data = [148 150 154 146]
data[-4]	148
data[2]	154
data[3]	146

a =
[[120 137 108 133 127 131]
 [131 140 146 130 136 144]
 [151 115 126 125 147 100]
 [142 129 119 120 133 127]
 [124 130 148 125 132 111]
 [132 146 111 136 131 117]
 [134 128 146 131 124 110]
 [124 123 102 130 126 122]
 [137 125 122 116 135 120]]
a[0,0]: 120
a[4,3]: 125
a[5,2]: 111
a[6,0]: 134
a[0,5]: 131
a[6,3]: 131
a[8,4]: 135
a[3,3]: 120
a[3,4]: 133
a[7,0]: 124
a[6,4]: 124
a[0,1]: 137
a[8,1]: 125
a[4,0]: 124
a[8]: [137, 125, 122, 116, 135, 120]
a[8,5]: 120
a[1,0]: 131
a[8,2]: 122
a[:, 5]: [131, 144, 100, 127, 111, 117, 110, 122, 120]
a[1,5]: 144
a[6]: [134, 128, 146, 131, 124, 110]
a[3,0]: 142

M = [119, 104, 156, 142, 117, 145, 119]
M[0] -> 119
M[-1] -> 119
M[1] -> 104
M[4] -> 117

B =
array([[142, 138, 136, 127, 135],
       [116, 140, 122, 140, 139],
       [131, 140, 140, 132, 124],
       [127, 151, 121, 124, 115],
       [128, 127, 124, 133, 135],
       [115, 140, 133, 115, 110],
       [139, 128, 116, 122, 140],
       [128, 131, 127, 134, 141],
       [134, 132, 130, 109, 119],
       [146, 128, 143, 112, 113],
       [121, 125, 136, 129, 118],
       [130, 140, 133, 125, 129],
       [147, 134, 127, 131, 123],
       [119, 138, 111, 115, 119]])
Rows and columns are counted from 0.
(0, 0) => 142
(5, 3) => 115
(6, 3) => 122
(7, 0) => 128
(10, 4) => 118
(6, 4) => 140
(1, 0) => 116
(2, 2) => 140
(7, 3) => 134
(4, 2) => 124
(1, 1) => 140
(11, 0) => 130
(4, 1) => 127
(2, 0) => 131
(0, 1) => 138
(13, 2) => 111
(1, 3) => 140
(7, 4) => 141
(13, 3) => 115
(12, 1) => 134
(3, 3) => 124
(1, 2) => 122
(10, 3) => 129
(2, 4) => 124
(11, 1) => 140
(12, 4) => 123
(8, 3) => 109
(13, 0) => 119
(4, 3) => 133
(5, 1) => 140

W =
145  145  119  128
139  139  127  131
140  132  124  126
145  137  124  125
118  119  137  122
139  138  114  125
112  116  141  127
140  142  129  126
114  108  132  123
151  145  118  127
145  148  120  127
142  130  132  127
147  140  117  125
147  145  117  131
155  151  123  128
W[-15,0]: 145
W[5,2]: 114
W[9,2]: 118
W[1,1]: 139
W[0,-2]: 119
W[:, -1]: [128, 131, 126, 125, 122, 125, 127, 126, 123, 127, 127, 127, 125, 131, 128]
W[12]: [147, 140, 117, 125]
W[-7,0]: 114
W[5]: [139, 138, 114, 125]
W[-9,3]: 127
W[:, 2]: [119, 127, 124, 124, 137, 114, 141, 129, 132, 118, 120, 132, 117, 117, 123]
W[:, -3]: [145, 139, 132, 137, 119, 138, 116, 142, 108, 145, 148, 130, 140, 145, 151]
W[-4,-1]: 127
W[9,-1]: 127
W[9,-4]: 151
W[1]: [139, 139, 127, 131]
W[:, -4]: [145, 139, 140, 145, 118, 139, 112, 140, 114, 151, 145, 142, 147, 147, 155]
W[2,1]: 132

arr =
[[125 104 116 109 134]
 [127 100 116 117 122]
 [125 100 113 134 134]
 [118 122 114 102 147]
 [122 111 116 106 114]
 [127 100 115 127 106]
 [117 126 105 145 155]
 [127 100 116 124 151]
 [112 137 104 134 151]
 [125 104 116 113 138]
 [122 111 116 106 126]
 [125 100 116 117 122]
 [112 137 109 109 143]]
Indices start at 0.
(0, 0) = 125
(8, 1) = 137
(11, 3) = 117
(5, 1) = 100
(0, 1) = 104
(9, 3) = 113
(2, 3) = 134
(4, 2) = 116
(8, 4) = 151
(11, 0) = 125
(11, 1) = 100
(5, 2) = 115
(10, 1) = 111
(5, 3) = 127
(9, 0) = 125
(6, 2) = 105
(7, 1) = 100
(7, 4) = 151
(8, 0) = 112
(4, 3) = 106
(7, 2) = 116
(4, 0) = 122
(10, 3) = 106
(5, 4) = 106
(4, 4) = 114
(0, 2) = 116

A =
[[140 138 136 135 139 111 140 136 107 137 139 139 143 138]
 [127 118 123 119 118 139 122 123 139 121 122 121 120 120]
 [116 119 120 122 117 145 116 122 143 120 116 117 114 116]
 [127 127 128 128 127 139 122 127 145 127 121 126 122 126]
 [118 118 122 121 118 147 117 120 136 121 115 116 117 119]
 [119 116 120 118 118 146 117 120 151 119 117 118 113 118]
 [119 118 122 121 119 144 118 121 150 120 117 119 115 118]
 [137 133 131 135 132 127 135 131 137 134 136 132 135 134]
 [136 137 136 135 137 122 138 137 126 136 137 136 136 137]]
A[0,0]: 140
A[5,-9]: 146
A[-7,1]: 119
A[-9,9]: 137
A[3,2]: 128
A[:, -13]: [138, 118, 119, 127, 118, 116, 118, 133, 137]
A[-4,-5]: 119
A[:, -12]: [136, 123, 120, 128, 122, 120, 122, 131, 136]
A[:, 6]: [140, 122, 116, 122, 117, 117, 118, 135, 138]
A[:, 4]: [139, 118, 117, 127, 118, 118, 119, 132, 137]
A[:, 3]: [135, 119, 122, 128, 121, 118, 121, 135, 135]
A[-5,-1]: 119
A[5,-11]: 118
A[0]: [140, 138, 136, 135, 139, 111, 140, 136, 107, 137, 139, 139, 143, 138]
A[-6,4]: 127
A[-7,-4]: 116
A[3,-5]: 127
A[-5,-11]: 121
A[-3,10]: 117
A[-3,-8]: 118
A[:, 8]: [107, 139, 143, 145, 136, 151, 150, 137, 126]
A[4,7]: 120
A[-2,-2]: 135
A[-9,1]: 138
A[-9,6]: 140
A[0,10]: 139
A[-6,0]: 127
A[2,-12]: 120
A[8,-8]: 138
A[-7]: [116, 119, 120, 122, 117, 145, 116, 122, 143, 120, 116, 117, 114, 116]
A[-7,-7]: 122

grid =
[[129 137 129 121]
 [122 125 124 103]
 [118 130 134 138]
 [127 122 127 119]
 [131 134 137 131]
 [131 131 125 129]
 [135 138 129 124]
 [122 139 129 132]
 [129 123 123 146]]
Indices start at 0.
(0, 0)	129
(0, 2)	129
(7, 2)	129
(6, 3)	124
(1, 0)	122
(5, 3)	129
(8, 3)	146
(1, 1)	125
(2, 0)	118
(6, 0)	135
(7, 1)	139
(5, 1)	131
(4, 0)	131
(3, 2)	127

X = array([142, 146, 138, 136, 123, 129, 145, 117, 116, 135, 132, 129, 106])
X[-13]	142
X[1]	146
X[7]	117
X[-3]	132
X[-9]	123
X[-8]	129
X[-4]	135

x =
[[140, 121, 123, 119],
 [127, 125, 130, 122],
 [136, 137, 121, 137],
 [137, 133, 144, 144],
 [133, 138, 127, 142],
 [130, 126, 126, 123],
 [135, 124, 127, 121],
 [141, 145, 123, 137],
 [142, 126, 109, 115],
 [134, 123, 107, 104],
 [141, 120, 127, 116]]
Indices start at 0.
(0, 0): 140
(6, 2): 127
(7, 3): 137
(5, 3): 123
(4, 0): 133
(6, 3): 121
(4, 3): 142
(0, 2): 123
(10, 2): 127
(9, 3): 104
(1, 0): 127
(0, 1): 121
(3, 0): 137
(7, 0): 141
(8, 1): 126
(6, 0): 135
(8, 3): 115
(4, 1): 138

m =
[[122 140 142 135]
 [138 138 130 135]
 [136 147 120 118]
 [134 128 134 136]
 [132 151 138 135]
 [137 150 120 133]
 [121 139 133 106]
 [125 121 123 105]
 [136 120 140 131]]
Rows and columns are counted from 0.
(0, 0) = 122
(4, 3) = 135
(6, 0) = 121
(5, 1) = 150
(6, 2) = 133
(7, 2) = 123
(5, 0) = 137
(0, 3) = 135
(8, 1) = 120
(5, 2) = 120
(3, 1) = 128
(0, 1) = 140
(7, 3) = 105
(8, 0) = 136
